Below are the code and all the weights of a small trained network. Each question names an input and a class and asks about switching units off, where a switched-off unit gives its printed mean instead of its output.

import numpy as np


def w(rows, s, z=0):
    codes = np.array(rows[::2]) - 128.0
    scale = np.full(codes.shape[1], s)
    scale[-1] = z or s
    return codes * scale


def f(y):
    return np.maximum(y, 0)


def log_softmax(a):
    a = a - a.max(-1, keepdims=True)
    return a - np.log(np.exp(a).sum(-1, keepdims=True))


def net(x, mask):
    res = np.array(x, float).reshape(1, 8) / 4 @ E
    y = f(res @ A[0][:, :-1].T + A[0][:, -1])
    res = res + np.where(mask, y, B[0][:, -1]) @ B[0][:, :-1]
    return log_softmax(res[-1] @ U[:, :-1].T + U[:, -1])


A, B = {}, {}
E = w([
[129,125,131,125,129],'x0',
[127,126,127,127,129],'x1',
[31,139,187,105,66],'x2',
[128,127,131,129,127],'x3',
[129,128,128,134,129],'x4',
[186,214,99,99,13],'x5',
[182,130,254,205,61],'x6',
[122,30,48,146,26],'x7',
],0.0082)
A[0] = w([
[104,222,138,162,194,63],'neuron 1',
[147,138,174,230,121,16],'neuron 2',
[171,254,97,71,78,105],'neuron 3',
[150,59,237,221,101,116],'neuron 4',
[77,134,34,97,166,51],'neuron 5',
[234,153,72,126,136,177],'neuron 6',
[85,122,28,26,187,25],'neuron 7',
[171,113,107,168,169,163],'neuron 8',
[245,110,91,196,155,172],'neuron 9',
[160,34,110,97,103,79],'neuron 10',
[100,191,31,124,142,173],'neuron 11',
[129,206,142,132,196,51],'neuron 12',
[143,101,190,181,96,27],'neuron 13',
[8,164,76,92,139,102],'neuron 14',
[117,167,182,64,170,87],'neuron 15',
[54,89,126,147,199,74],'neuron 16',
[132,91,139,136,197,132],'neuron 17',
[93,61,65,184,75,68],'neuron 18',
[94,101,132,219,198,94],'neuron 19',
[86,73,160,204,171,71],'neuron 20',
[179,104,162,165,120,74],'neuron 21',
[138,205,165,124,190,58],'neuron 22',
[36,147,181,99,59,255],'neuron 23',
],0.01,0.0074)
B[0] = w([
[101,161,64,230,75,167],'neuron 1',
[142,163,157,126,107,157],'neuron 2',
[139,6,165,165,54,206],'neuron 3',
[168,206,135,100,143,221],'neuron 4',
[159,201,182,117,102,179],'neuron 5',
[67,58,135,77,168,216],'neuron 6',
[170,215,165,95,78,199],'neuron 7',
[58,88,172,121,181,182],'neuron 8',
[40,159,177,113,174,229],'neuron 9',
[75,167,52,168,56,167],'neuron 10',
[170,121,180,76,129,201],'neuron 11',
[131,189,76,137,95,163],'neuron 12',
[178,189,139,111,125,158],'neuron 13',
[165,138,145,92,144,191],'neuron 14',
[120,132,80,167,82,169],'neuron 15',
[174,90,164,149,73,181],'neuron 16',
[127,69,117,96,114,177],'neuron 17',
[83,231,68,191,87,184],'neuron 18',
[147,86,167,166,107,175],'neuron 19',
[174,54,135,155,53,168],'neuron 20',
[155,204,164,112,133,157],'neuron 21',
[66,143,28,202,55,168],'neuron 22',
[70,79,133,113,254,252],'neuron 23',
],0.0078,0.011)
U = w([
[57,210,3,189,89,80],'0',
[114,126,126,102,169,254],'1',
[195,221,185,71,145,47],'2',
[111,108,113,107,180,230],'3',
[163,17,168,138,73,61],'4',
[1,126,157,76,215,66],'5',
],0.0096,0.012)

Each question gives the input, the list of numbers given to net, and the class t.
The units are the neurons (one row each of A and B). Each row of codes is followed by its name. A weight is (code - 128) times the scale printed after its matrix; where a second scale follows, it is the last column's (A, B and U).
mask holds one flag per neuron, in row order. A switched-off neuron (its flag False) gives its mean, the last column of its row in B, instead of its output. The means were averaged over made-up inputs and are rounded, as every weight is.
A unit's drop is (log p(t) with every unit on - log p(t) with that unit switched off) / (log p(t) with every unit on - log p(t) with every unit switched off).
The circuit of an input: a set's keep is (log p(t) with only the set's units on - log p(t) with every unit switched off) / (log p(t) with every unit on - log p(t) with every unit switched off). Starting from the 12 units with the biggest drops (on a tie, the unit counted first), units are removed one at a time, each time the one whose removal leaves the highest keep (on an exact tie, the one counted first), for as long as the keep stays at least 0.8.
units of the circuit, in order: the units of the circuit, biggest drop first
most important unit: the unit with the biggest drop
top k neurons: the k neurons with the biggest drops, biggest first
drop when u is switched off: that unit's drop, to one decimal
input [6,8,7,-1,4,7,-8,7], class 2: most important unit : neuron 11
input [-5,5,-7,-3,6,-5,1,8], class 0: top 2 neurons : [neuron 18; neuron 10]
input [-4,6,-7,2,6,-4,-3,0], class 5: units of the circuit, in order : [neuron 9; neuron 8]
input [-8,3,-8,3,-6,-5,3,3], class 5: top 2 neurons : [neuron 9; neuron 8]
input [-4,8,-8,2,-3,8,-8,0], class 2: top 2 neurons : [neuron 7; neuron 5]
input [-6,-4,-7,-3,-3,6,4,-3], class 5: units of the circuit, in order : [neuron 9; neuron 6]
input [-5,5,5,0,-1,8,6,-8], class 0: top 2 neurons : [neuron 22; neuron 1]
input [5,-1,-6,5,-2,2,5,-3], class 5: units of the circuit, in order : [neuron 9; neuron 6]
input [0,7,-4,0,6,-6,4,-6], class 0: units of the circuit, in order : [neuron 22; neuron 1]
input [4,2,-4,6,5,8,-5,7], class 4: top 2 neurons : [neuron 3; neuron 11]
input [6,2,8,-4,2,-1,-8,3], class 2: top 2 neurons : [neuron 7; neuron 5]
input [7,3,7,-8,8,-5,7,-8], class 0: top 3 neurons : [neuron 22; neuron 1; neuron 15]
input [-5,-7,-6,-2,0,2,-2,1], class 5: top 2 neurons : [neuron 9; neuron 6]
input [2,5,5,-2,6,-1,-7,7], class 0: units of the circuit, in order : [neuron 18]
input [-2,-4,-6,-3,0,-6,-7,1], class 2: units of the circuit, in order : [neuron 7; neuron 5]
input [2,3,2,3,-4,-3,5,5], class 0: units of the circuit, in order : [neuron 18; neuron 11]
input [-3,7,3,-2,-6,-8,6,0], class 4: top 2 neurons : [neuron 20; neuron 19]
input [5,2,-7,5,2,3,0,5], class 5: units of the circuit, in order : [neuron 9; neuron 6]
input [3,-5,8,7,6,-1,8,-2], class 2: top 3 neurons : [neuron 4; neuron 13; neuron 6]
input [5,6,5,2,5,6,7,5], class 2: units of the circuit, in order : [neuron 4]
input [-2,6,0,2,-6,6,8,4], class 2: top 3 neurons : [neuron 4; neuron 13; neuron 21]
input [-8,7,-3,-1,3,4,-2,-6], class 0: top 4 neurons : [neuron 22; neuron 1; neuron 23; neuron 12]
input [-3,-7,-7,0,0,8,-1,2], class 4: top 2 neurons : [neuron 3; neuron 23]
input [8,6,-3,1,5,6,-1,2], class 4: top 3 neurons : [neuron 3; neuron 23; neuron 4]
input [6,-1,6,4,0,0,8,2], class 2: drop when neuron 13 is switched off : 0.2
input [-6,7,8,7,-5,2,2,8], class 0: drop when neuron 18 is switched off : 1.4
input [-8,2,5,-3,-4,8,4,3], class 4: units of the circuit, in order : [neuron 3]
input [-7,-4,-2,-1,5,2,-7,4], class 2: drop when neuron 8 is switched off : 0.0
